Below are the code and all the weights of a small trained network. Each question names an input and a class and asks about switching units off, where a switched-off unit gives its printed mean instead of its output.

import numpy as np


def w(rows, s, z=0):
    codes = np.array(rows[::2]) - 128.0
    scale = np.full(codes.shape[1], s)
    scale[-1] = z or s
    return codes * scale


def norm(h):
    return h / np.sqrt((h * h).mean(-1, keepdims=True) + 1e-5)


def f(y):
    return np.maximum(y, 0)


def log_softmax(a):
    a = a - a.max(-1, keepdims=True)
    return a - np.log(np.exp(a).sum(-1, keepdims=True))


def net(x, mask):
    res = np.array(x, float).reshape(1, 6) / 4 @ E
    u = 0
    for l in range(3):
        y = f(norm(res) @ A[l][:, :-1].T + A[l][:, -1])
        res = res + np.where(mask[u : u + 3], y, B[l][:, -1]) @ B[l][:, :-1]
        u += 3
    return log_softmax(norm(res)[-1] @ U[:, :-1].T + U[:, -1])


A, B = {}, {}
E = w([
[51,173,197,60,116,110,186,102,188,130,28],'x0',
[120,205,246,211,115,116,166,169,157,197,123],'x1',
[159,168,13,234,195,139,171,2,112,251,85],'x2',
[111,118,122,40,10,216,111,53,190,220,151],'x3',
[148,17,205,62,236,189,133,90,130,119,142],'x4',
[61,94,87,119,64,240,110,190,86,112,60],'x5',
],0.0075)
A[0] = w([
[30,155,137,146,42,156,151,131,204,49,93,254],'L0N1',
[154,225,126,228,75,163,150,119,197,254,84,93],'L0N2',
[162,103,190,91,162,91,97,144,148,88,249,46],'L0N3',
],0.0061,0.0054)
B[0] = w([
[69,89,121,127,204,141,78,164,90,109,167,255],'L0N1',
[186,158,77,141,71,158,247,93,141,165,189,227],'L0N2',
[191,146,123,123,108,52,121,119,193,169,92,183],'L0N3',
],0.013,0.0073)
A[1] = w([
[92,195,196,126,113,78,144,139,110,74,50,2],'L1N1',
[173,107,63,2,124,118,109,122,79,135,17,97],'L1N2',
[164,133,171,183,173,118,146,139,27,133,27,188],'L1N3',
],0.007,0.0035)
B[1] = w([
[125,96,154,178,123,130,138,4,230,141,128,177],'L1N1',
[70,153,123,197,106,173,179,2,179,183,115,233],'L1N2',
[45,79,149,63,205,174,178,158,116,110,152,255],'L1N3',
],0.0093,0.003)
A[2] = w([
[139,83,111,81,112,149,94,108,154,25,146,78],'L2N1',
[185,118,171,191,208,55,61,79,149,126,192,115],'L2N2',
[254,39,45,163,167,166,138,47,105,78,100,247],'L2N3',
],0.0081,0.0016)
B[2] = w([
[147,126,24,109,76,190,213,68,119,171,96,193],'L2N1',
[183,127,195,36,16,145,2,182,43,150,15,237],'L2N2',
[37,151,58,176,75,194,66,127,149,156,203,254],'L2N3',
],0.0096,0.0068)
U = w([
[144,180,39,197,42,147,214,5,194,200,181,176],'0',
[225,118,242,25,74,28,80,138,219,104,71,135],'1',
[50,83,119,68,75,200,105,176,90,123,135,162],'2',
[29,106,168,152,237,120,226,93,181,94,92,190],'3',
[139,202,193,137,130,69,176,186,127,151,195,107],'4',
[233,128,133,158,164,62,170,92,188,21,160,1],'5',
[164,202,78,222,103,10,113,200,69,54,137,68],'6',
],0.013,0.0095)

Each question gives the input, the list of numbers given to net, and the class t.
The units are the neurons (one row each of A and B). Each row of codes is followed by its name. A weight is (code - 128) times the scale printed after its matrix; where a second scale follows, it is the last column's (A, B and U).
mask holds one flag per neuron, layer by layer. A switched-off neuron (its flag False) gives its mean, the last column of its row in B, instead of its output. The means were averaged over made-up inputs and are rounded, as every weight is.
A unit's drop is (log p(t) with every unit on - log p(t) with that unit switched off) / (log p(t) with every unit on - log p(t) with every unit switched off).
The circuit of an input: a set's keep is (log p(t) with only the set's units on - log p(t) with every unit switched off) / (log p(t) with every unit on - log p(t) with every unit switched off). Starting from all 9 units, units are removed one at a time, each time the one whose removal leaves the highest keep (on an exact tie, the one counted first), for as long as the keep stays at least 0.8.
units of the circuit, in order: the units of the circuit, biggest drop first
most important unit: the unit with the biggest drop
top k neurons: the k neurons with the biggest drops, biggest first
top k neurons in layer l: the k neurons of layer l with the biggest drops, biggest first
drop when u is switched off: that unit's drop, to one decimal
input [7,-8,-4,2,7,-2], class 0: units of the circuit, in order : (L2N1; L1N2)
input [8,-3,-3,6,-1,-6], class 2: units of the circuit, in order : (L0N1)
input [6,7,1,-2,1,5], class 3: top 2 neurons : (L2N2; L0N1)
input [3,-4,3,-3,0,3], class 3: top 3 neurons : (L0N2; L1N3; L2N2)
input [2,-5,0,-3,-2,1], class 3: top 2 neurons : (L0N2; L2N2)
input [0,-7,4,-4,5,4], class 0: top 2 neurons in layer 2 : (L2N3; L2N2)
input [7,-3,1,-2,1,3], class 3: top 2 neurons : (L2N2; L2N3)
input [-7,-3,-8,4,2,0], class 1: top 2 neurons : (L0N3; L0N2)
input [-4,-4,-6,5,1,-4], class 1: top 3 neurons : (L0N3; L0N2; L2N2)
input [-6,-5,6,-5,-1,-7], class 2: top 3 neurons : (L2N2; L0N2; L2N3)
input [4,-3,-7,-7,5,6], class 3: top 3 neurons : (L2N2; L2N3; L0N2)
input [2,0,-4,8,-3,-6], class 2: top 2 neurons : (L0N1; L0N2)
input [-4,0,-8,7,6,-2], class 1: top 2 neurons : (L0N3; L2N3)
input [5,5,-1,-8,6,-4], class 1: units of the circuit, in order : (L2N2)
input [-6,-8,-3,6,1,4], class 0: top 2 neurons in layer 2 : (L2N1; L2N2)
input [-8,1,3,4,3,-4], class 2: top 3 neurons : (L2N2; L0N2; L1N2)
input [-6,-7,-7,1,5,3], class 0: top 2 neurons : (L2N1; L1N2)
input [4,-6,-2,8,8,-5], class 0: top 2 neurons in layer 2 : (L2N2; L2N1)
input [5,0,1,-4,-6,-2], class 6: top 2 neurons in layer 2 : (L2N1; L2N3)
input [5,-5,0,-6,-8,-1], class 3: most important unit : L1N3
input [6,2,-6,-7,-5,6], class 3: top 2 neurons in layer 2 : (L2N2; L2N3)
input [7,1,-6,7,8,0], class 3: drop when L2N2 is switched off : 0.9
input [-1,4,-1,-4,0,-4], class 1: drop when L0N1 is switched off : 0.0
input [1,-4,-7,0,3,-3], class 1: drop when L0N3 is switched off : 0.7
